[[-54.2  -1.4 -41.4   1.2]
 [  1.5  -2.8  -4.0 -38.9]
 [ -0.3  -2.8  17.2   1.0]
 [-15.1  -2.7  12.3   9.6]
 [ 32.7  -3.1  18.9 -25.7]
 [-49.7  -1.3 -39.2 -11.4]
 [ 37.1  -3.1   7.9 -41.7]
 [ 31.2  -2.8  -3.8 -34.3]
 [-12.9  -2.5   1.8 -27.8]
 [ -0.2  -1.8 -27.2 -31.8]]
->
[[ -0.2  -1.8 -27.2 -31.8]
 [-54.2  -1.4 -41.4   1.2]
 [  1.5  -2.8  -4.0 -38.9]
 [ -0.3  -2.8  17.2   1.0]
 [-15.1  -2.7  12.3   9.6]
 [ 32.7  -3.1  18.9 -25.7]
 [-49.7  -1.3 -39.2 -11.4]
 [ 37.1  -3.1   7.9 -41.7]
 [ 31.2  -2.8  -3.8 -34.3]
 [-12.9  -2.5   1.8 -27.8]]

[[-67.3 -61.6  30.2 -60.9 -49.7  20.4  -0.7 -59.3   1.5 -65.5  66.6  65.8
  -62.0 -61.8 -61.8]
 [-57.7 -59.8  49.0 -52.1 -54.3 -50.7 -11.6 -53.5 -43.1  66.0  71.0  63.4
  -56.0 -62.7 -59.1]
 [-56.1 -45.5  41.1 -59.0 -63.9 -22.4  -4.9 -73.2 -35.6  60.4  60.5 -65.8
  -59.0 -64.2 -60.4]
 [-48.4 -60.9  67.3 -62.3 -66.2 -55.5 -53.8 -67.1 -50.5 -62.5 -11.9 -65.6
  -70.0 -61.4 -57.0]]
->
[[-48.4 -60.9  67.3 -62.3 -66.2 -55.5 -53.8 -67.1 -50.5 -62.5 -11.9 -65.6
  -70.0 -61.4 -57.0]
 [-67.3 -61.6  30.2 -60.9 -49.7  20.4  -0.7 -59.3   1.5 -65.5  66.6  65.8
  -62.0 -61.8 -61.8]
 [-57.7 -59.8  49.0 -52.1 -54.3 -50.7 -11.6 -53.5 -43.1  66.0  71.0  63.4
  -56.0 -62.7 -59.1]
 [-56.1 -45.5  41.1 -59.0 -63.9 -22.4  -4.9 -73.2 -35.6  60.4  60.5 -65.8
  -59.0 -64.2 -60.4]]

[[-19.0 -32.9  13.1  60.9  20.0]
 [ -4.5 -29.7  71.2  18.3  20.7]
 [ 10.3  34.6 -59.0 -36.2 -23.0]
 [ 12.6   6.3  39.3 -37.6  -2.0]
 [  7.6 -11.1  70.2 -20.1   9.6]]
->
[[  7.6 -11.1  70.2 -20.1   9.6]
 [-19.0 -32.9  13.1  60.9  20.0]
 [ -4.5 -29.7  71.2  18.3  20.7]
 [ 10.3  34.6 -59.0 -36.2 -23.0]
 [ 12.6   6.3  39.3 -37.6  -2.0]]

[[  1.8   3.7  17.2  -3.7  23.9  39.6  -3.2  16.4  10.4]
 [ 21.3  15.6  -9.4   7.1   8.2  30.6  17.1  22.8  11.9]
 [ 17.1  51.9 -15.2  -7.6   6.1  54.4  -2.4  25.8  14.7]
 [-12.5  -5.5  -1.4 -12.1  -7.1  -5.0 -14.1  -3.8 -15.3]
 [  2.2  18.3  -3.8 -13.3  -4.6  33.4 -11.8   8.8   3.4]
 [-10.8  -8.5  13.7   9.0   1.5 -36.6   0.6 -21.8   4.8]]
->
[[-10.8  -8.5  13.7   9.0   1.5 -36.6   0.6 -21.8   4.8]
 [  1.8   3.7  17.2  -3.7  23.9  39.6  -3.2  16.4  10.4]
 [ 21.3  15.6  -9.4   7.1   8.2  30.6  17.1  22.8  11.9]
 [ 17.1  51.9 -15.2  -7.6   6.1  54.4  -2.4  25.8  14.7]
 [-12.5  -5.5  -1.4 -12.1  -7.1  -5.0 -14.1  -3.8 -15.3]
 [  2.2  18.3  -3.8 -13.3  -4.6  33.4 -11.8   8.8   3.4]]

[[ 49.3  -1.1 -17.8]
 [-58.0   1.3  25.5]
 [ 20.3  45.1  30.4]
 [-44.4  -0.7  24.0]
 [-51.9  11.5  20.6]
 [ 15.8  41.7  35.5]
 [ 56.3  -6.8 -28.4]
 [ 21.4  42.2  39.3]
 [-49.6   5.5  20.3]
 [-49.8   1.7  25.0]]
->
[[-49.8   1.7  25.0]
 [ 49.3  -1.1 -17.8]
 [-58.0   1.3  25.5]
 [ 20.3  45.1  30.4]
 [-44.4  -0.7  24.0]
 [-51.9  11.5  20.6]
 [ 15.8  41.7  35.5]
 [ 56.3  -6.8 -28.4]
 [ 21.4  42.2  39.3]
 [-49.6   5.5  20.3]]

[[ 65.3   7.6 -50.9]
 [ 51.3  -6.0  42.8]
 [ 59.6   2.0 -12.3]
 [ 52.9  -4.4  26.3]]
->
[[ 52.9  -4.4  26.3]
 [ 65.3   7.6 -50.9]
 [ 51.3  -6.0  42.8]
 [ 59.6   2.0 -12.3]]

[[-42.7   8.5  33.8   9.3  69.0  41.4  19.2 -18.3   8.6]
 [-46.4   6.7  23.9   9.9  63.3  42.3  26.6 -24.6 -11.8]
 [-43.3  -3.0  14.9  17.3  49.6  57.6  22.5 -19.6 -33.9]
 [-14.6 -15.7  43.1 -66.5  36.9  -8.9 -26.1  21.5  23.6]]
->
[[-14.6 -15.7  43.1 -66.5  36.9  -8.9 -26.1  21.5  23.6]
 [-42.7   8.5  33.8   9.3  69.0  41.4  19.2 -18.3   8.6]
 [-46.4   6.7  23.9   9.9  63.3  42.3  26.6 -24.6 -11.8]
 [-43.3  -3.0  14.9  17.3  49.6  57.6  22.5 -19.6 -33.9]]

[[57.2 32.1]
 [65.9 22.3]
 [62.4 21.0]
 [28.8 67.1]]
->
[[28.8 67.1]
 [57.2 32.1]
 [65.9 22.3]
 [62.4 21.0]]

[[  2.0  -2.5  22.0  -4.1  14.6  30.3  14.7  26.4 -15.7 -23.9]
 [ 24.3 -45.1   9.2  16.0  19.6  20.2  -3.0  52.3  20.8  11.3]
 [  5.7 -23.6 -22.9  -2.7 -10.8 -12.1 -23.5 -14.9  14.7   8.5]
 [-11.5  -5.2 -24.1  -5.5  -0.5 -34.9  -8.2   2.1  44.1   2.6]
 [  2.1  -5.0  16.3  -2.7 -20.1   2.5  -3.0 -13.2 -27.3  24.9]
 [  8.2 -32.6  18.6 -23.2  26.5  -4.7 -18.6  36.6  24.9 -19.5]
 [-48.1  -5.4 -11.3  -2.7   1.3  -2.8  21.1 -47.2  22.0  -6.9]
 [ 18.8  36.4  -3.7 -15.9 -26.7  -4.1 -26.3 -18.3  66.4  29.3]]
->
[[ 18.8  36.4  -3.7 -15.9 -26.7  -4.1 -26.3 -18.3  66.4  29.3]
 [  2.0  -2.5  22.0  -4.1  14.6  30.3  14.7  26.4 -15.7 -23.9]
 [ 24.3 -45.1   9.2  16.0  19.6  20.2  -3.0  52.3  20.8  11.3]
 [  5.7 -23.6 -22.9  -2.7 -10.8 -12.1 -23.5 -14.9  14.7   8.5]
 [-11.5  -5.2 -24.1  -5.5  -0.5 -34.9  -8.2   2.1  44.1   2.6]
 [  2.1  -5.0  16.3  -2.7 -20.1   2.5  -3.0 -13.2 -27.3  24.9]
 [  8.2 -32.6  18.6 -23.2  26.5  -4.7 -18.6  36.6  24.9 -19.5]
 [-48.1  -5.4 -11.3  -2.7   1.3  -2.8  21.1 -47.2  22.0  -6.9]]
---
[[ 23.4  61.0]
 [ 17.2 -56.8]]
->
[61.0 17.2]

[[ 12.9  19.2]
 [-29.4 -23.6]
 [-47.4  58.3]]
->
[ 19.2 -29.4]

[[ 20.3  37.7  55.3]
 [  6.7 -52.2 -36.4]]
->
[ 55.3 -52.2]

[[ 54.0  28.4  21.8  -9.8]
 [ 13.6  15.0 -36.6  36.6]
 [-46.5 -19.9 -17.4   7.1]
 [ 51.9 -39.3  14.2  -3.2]]
->
[ -9.8 -36.6 -19.9  51.9]

[[ 44.5 -13.5]
 [-17.6 -59.5]]
->
[-13.5 -17.6]

[[ 14.3  -9.3 -63.9  -6.3]
 [ -1.8 -12.6 -71.2   0.1]
 [ -5.2 -12.1 -50.7 -28.7]]
->
[ -6.3 -71.2 -12.1]

[[ -8.9  55.8]
 [-16.1 -48.4]
 [ 25.3 -28.0]]
->
[ 55.8 -16.1]

[[  8.3  58.6  15.5  46.9 -51.2]
 [ 37.8  10.2 -16.7   0.1 -28.4]
 [  5.1  19.7   2.6  12.9  -5.5]
 [-42.1 -36.8   5.6 -25.5  61.9]]
->
[-51.2   0.1   2.6 -36.8]
